Here is a tiny trained network, its code and every weight. The questions are about switching its units off for an input and a target symbol, where a switched-off unit gives its printed mean instead of its output.

import numpy as np


def w(rows, s, z=0):
    codes = np.array(rows[::2]) - 128.0
    scale = np.full(codes.shape[1], s)
    scale[-1] = z or s
    return codes * scale


def f(y):
    return y / 2 * (1 + np.tanh(0.7978845608 * (y + 0.044715 * y**3)))


def softmax(a):
    e = np.exp(a - a.max(-1, keepdims=True))
    return e / e.sum(-1, keepdims=True)


def log_softmax(a):
    a = a - a.max(-1, keepdims=True)
    return a - np.log(np.exp(a).sum(-1, keepdims=True))


def net(x, mask):
    ids = ['ΔΞαβγεζηθτψ'.index(c) for c in x.split()]
    T = len(ids)
    res = E[ids] + P[:T]
    u = 0
    for l in range(2):
        r = res
        for j in range(3):
            rows = slice(4 * j, 4 * j + 4)
            q, k, v = (r @ M[l][rows].T for M in (Q, K, V))
            z = softmax(np.where(np.tri(T) > 0, q @ k.T / 4**0.5, -1e9)) @ v
            o = O[l][rows]
            res = res + np.where(mask[u + j], z, o[:, -1]) @ o[:, :-1]
        u += 3
        y = f(res @ A[l][:, :-1].T + A[l][:, -1])
        res = res + np.where(mask[u : u + 8], y, B[l][:, -1]) @ B[l][:, :-1]
        u += 8
    return log_softmax(res[-1] @ U[:, :-1].T + U[:, -1])


Q, K, V, O, A, B = {}, {}, {}, {}, {}, {}
E = w([
[117,99,57],'Δ',
[81,194,77],'Ξ',
[96,177,123],'α',
[25,84,133],'β',
[92,179,121],'γ',
[132,90,212],'ε',
[64,194,111],'ζ',
[196,69,158],'η',
[132,86,216],'θ',
[132,75,30],'τ',
[202,251,86],'ψ',
],0.014)
P = w([
[44,90,253],'0',
[71,115,232],'1',
[84,124,214],'2',
[98,128,177],'3',
[101,130,148],'4',
[108,130,123],'5',
[116,126,100],'6',
[118,123,74],'7',
[132,120,60],'8',
[138,130,45],'9',
[151,128,26],'10',
[150,131,17],'11',
[138,137,9],'12',
],0.0043)
Q[0] = w([
[137,80,130],'0.h1',
[148,133,183],'0.h1',
[177,54,177],'0.h1',
[185,3,191],'0.h1',
[107,246,118],'0.h2',
[83,167,100],'0.h2',
[150,45,117],'0.h2',
[144,142,123],'0.h2',
[101,153,154],'0.h3',
[138,139,75],'0.h3',
[174,162,85],'0.h3',
[65,106,139],'0.h3',
],0.014)
K[0] = w([
[119,80,151],'0.h1',
[172,137,216],'0.h1',
[122,82,248],'0.h1',
[134,84,238],'0.h1',
[83,242,175],'0.h2',
[151,180,120],'0.h2',
[188,51,71],'0.h2',
[128,146,101],'0.h2',
[171,117,123],'0.h3',
[83,166,66],'0.h3',
[91,199,68],'0.h3',
[139,65,127],'0.h3',
],0.012)
V[0] = w([
[205,204,190],'0.h1',
[255,175,141],'0.h1',
[96,136,88],'0.h1',
[247,229,139],'0.h1',
[100,160,106],'0.h2',
[106,240,202],'0.h2',
[165,49,119],'0.h2',
[195,5,60],'0.h2',
[95,169,95],'0.h3',
[77,212,82],'0.h3',
[145,79,123],'0.h3',
[166,175,128],'0.h3',
],0.0051)
O[0] = w([
[118,57,131,87],'0.h1',
[107,49,166,43],'0.h1',
[121,167,110,164],'0.h1',
[98,70,144,73],'0.h1',
[126,150,144,176],'0.h2',
[119,212,125,193],'0.h2',
[118,12,95,53],'0.h2',
[161,3,113,6],'0.h2',
[158,122,103,164],'0.h3',
[164,100,76,193],'0.h3',
[113,103,159,89],'0.h3',
[135,166,127,101],'0.h3',
],0.006,0.0016)
A[0] = w([
[198,121,149,202],'0.n1',
[197,130,117,195],'0.n2',
[238,27,128,148],'0.n3',
[90,231,179,116],'0.n4',
[253,141,8,254],'0.n5',
[4,39,53,185],'0.n6',
[179,208,59,143],'0.n7',
[230,75,105,143],'0.n8',
],0.007,0.0037)
B[0] = w([
[108,98,141,148],'0.n1',
[108,75,129,152],'0.n2',
[129,53,146,203],'0.n3',
[233,93,60,255],'0.n4',
[118,39,80,240],'0.n5',
[34,175,85,192],'0.n6',
[154,116,3,225],'0.n7',
[155,21,156,167],'0.n8',
],0.0076,0.0055)
Q[1] = w([
[110,107,81],'1.h1',
[106,61,139],'1.h1',
[168,252,34],'1.h1',
[125,197,115],'1.h1',
[164,199,130],'1.h2',
[207,111,160],'1.h2',
[114,97,103],'1.h2',
[109,222,144],'1.h2',
[121,140,87],'1.h3',
[123,213,100],'1.h3',
[65,104,117],'1.h3',
[161,87,150],'1.h3',
],0.012)
K[1] = w([
[202,240,39],'1.h1',
[62,197,173],'1.h1',
[189,98,78],'1.h1',
[202,80,100],'1.h1',
[165,157,170],'1.h2',
[236,5,211],'1.h2',
[83,111,68],'1.h2',
[131,223,255],'1.h2',
[224,214,60],'1.h3',
[142,236,162],'1.h3',
[112,102,45],'1.h3',
[89,36,140],'1.h3',
],0.0074)
V[1] = w([
[71,50,26],'1.h1',
[106,152,79],'1.h1',
[200,87,151],'1.h1',
[195,98,155],'1.h1',
[120,157,165],'1.h2',
[134,173,149],'1.h2',
[156,70,108],'1.h2',
[165,87,148],'1.h2',
[142,70,156],'1.h3',
[2,133,77],'1.h3',
[231,101,183],'1.h3',
[190,85,161],'1.h3',
],0.0073)
O[1] = w([
[193,215,209,253],'1.h1',
[82,157,177,214],'1.h1',
[188,92,124,101],'1.h1',
[195,2,128,96],'1.h1',
[143,156,150,31],'1.h2',
[155,188,151,38],'1.h2',
[108,46,139,229],'1.h2',
[177,62,153,139],'1.h2',
[189,173,77,117],'1.h3',
[45,102,100,169],'1.h3',
[195,152,133,83],'1.h3',
[175,169,101,119],'1.h3',
],0.0049,0.0053)
A[1] = w([
[109,82,72,130],'1.n1',
[118,80,116,116],'1.n2',
[115,166,161,152],'1.n3',
[114,162,92,210],'1.n4',
[205,117,127,2],'1.n5',
[84,175,249,181],'1.n6',
[147,64,182,142],'1.n7',
[220,132,125,195],'1.n8',
],0.011,0.0088)
B[1] = w([
[139,175,205,254],'1.n1',
[135,214,178,214],'1.n2',
[253,232,105,159],'1.n3',
[51,65,149,247],'1.n4',
[40,223,161,138],'1.n5',
[226,176,240,169],'1.n6',
[55,185,31,219],'1.n7',
[238,72,93,222],'1.n8',
],0.0074,0.0092)
U = w([
[191,207,119,30],'Δ',
[194,13,66,193],'Ξ',
[128,158,109,69],'α',
[130,129,126,21],'β',
[129,186,243,165],'γ',
[132,139,122,38],'ε',
[132,150,122,63],'ζ',
[155,123,154,139],'η',
[85,233,1,83],'θ',
[47,30,165,254],'τ',
[155,133,148,197],'ψ',
],0.0065,0.0042)

Each question gives the input, a string of symbols that net reads in full, and the target symbol t.
The units are the heads (4 rows each of Q, K, V and O) and the neurons (one row each of A and B). Each row of codes is followed by its name. A weight is (code - 128) times the scale printed after its matrix; where a second scale follows, it is the last column's (O, A, B and U).
mask holds one flag per unit, layer by layer, with each layer's heads first. A switched-off unit (its flag False) gives its mean, the last column of its rows in O or B, instead of its output. The means were averaged over made-up inputs and are rounded, as every weight is.
A unit's drop is (log p(t) with every unit on - log p(t) with that unit switched off) / (log p(t) with every unit on - log p(t) with every unit switched off).
The circuit of an input: a set's keep is (log p(t) with only the set's units on - log p(t) with every unit switched off) / (log p(t) with every unit on - log p(t) with every unit switched off). Starting from the 12 units with the biggest drops (on a tie, the unit counted first), units are removed one at a time, each time the one whose removal leaves the highest keep (on an exact tie, the one counted first), for as long as the keep stays at least 0.8.
circuit, biggest first: the units of the circuit, biggest drop first
top k neurons: the k neurons with the biggest drops, biggest first
top k neurons in layer l: the k neurons of layer l with the biggest drops, biggest first
which heads matter: for each layer, one digit per head in row order, 1 if its drop is at least 0.15 and else 0, layers parted by /
input ζ ζ ζ Ξ ζ β ψ ζ, target γ: circuit, biggest first => 0.n5; 0.n7; 1.h1; 1.n7
input ζ α ζ, target θ: circuit, biggest first => 0.h2; 1.h2; 0.n4; 1.n6
input Δ γ τ γ β, target γ: circuit, biggest first => 1.n6; 0.n7; 0.n5; 0.n4
input η ζ γ, target Ξ: which heads matter => 010 / 100
input α η Ξ ε ε ψ ε, target Ξ: circuit, biggest first => 1.h3; 0.h2; 1.n8; 0.n6
input θ η ε ψ ε Ξ θ, target Ξ: which heads matter => 010 / 101
input Ξ τ τ Δ γ, target Δ: which heads matter => 010 / 110
input η η β γ θ, target γ: top 2 neurons => 0.n4; 0.n6
input ε τ τ ζ ε θ ε β ζ α ψ τ α, target γ: which heads matter => 100 / 101
input Δ γ β θ Ξ η ζ, target Ξ: top 4 neurons => 0.n5; 0.n8; 0.n6; 0.n3
input α τ ζ ε β β Ξ θ, target γ: top 3 neurons in layer 1 => 1.n6; 1.n8; 1.n4
input β γ β β ζ ψ β ε, target γ: top 3 neurons => 1.n6; 0.n7; 0.n4
input ψ ζ θ α ε η ζ θ τ α η ζ, target Ξ: which heads matter => 110 / 100
input ε Δ η, target Ξ: which heads matter => 000 / 001
input Ξ ψ ψ ζ τ θ θ α α Δ η α, target Ξ: which heads matter => 110 / 100
input ε η ζ η η α, target Ξ: top 3 neurons in layer 0 => 0.n4; 0.n6; 0.n7
input Δ Ξ β ψ ε, target γ: which heads matter => 000 / 000
input Δ ψ γ, target γ: top 2 neurons in layer 0 => 0.n7; 0.n5
input γ τ Δ η γ, target Ξ: top 3 neurons => 0.n6; 1.n8; 0.n4
input Δ ε ε η ψ Δ, target τ: top neuron => 0.n4
input τ ζ η Δ ε τ γ τ ψ ζ ε ε, target τ: top neuron => 0.n5
input β ψ η, target Ξ: which heads matter => 110 / 001
input τ ζ ζ θ τ ε η α ζ γ Δ, target τ: which heads matter => 000 / 000
input η θ α ζ α θ, target Ξ: top neuron in layer 0 => 0.n6
input τ ε η α α ψ Δ τ ψ, target Ξ: which heads matter => 000 / 000
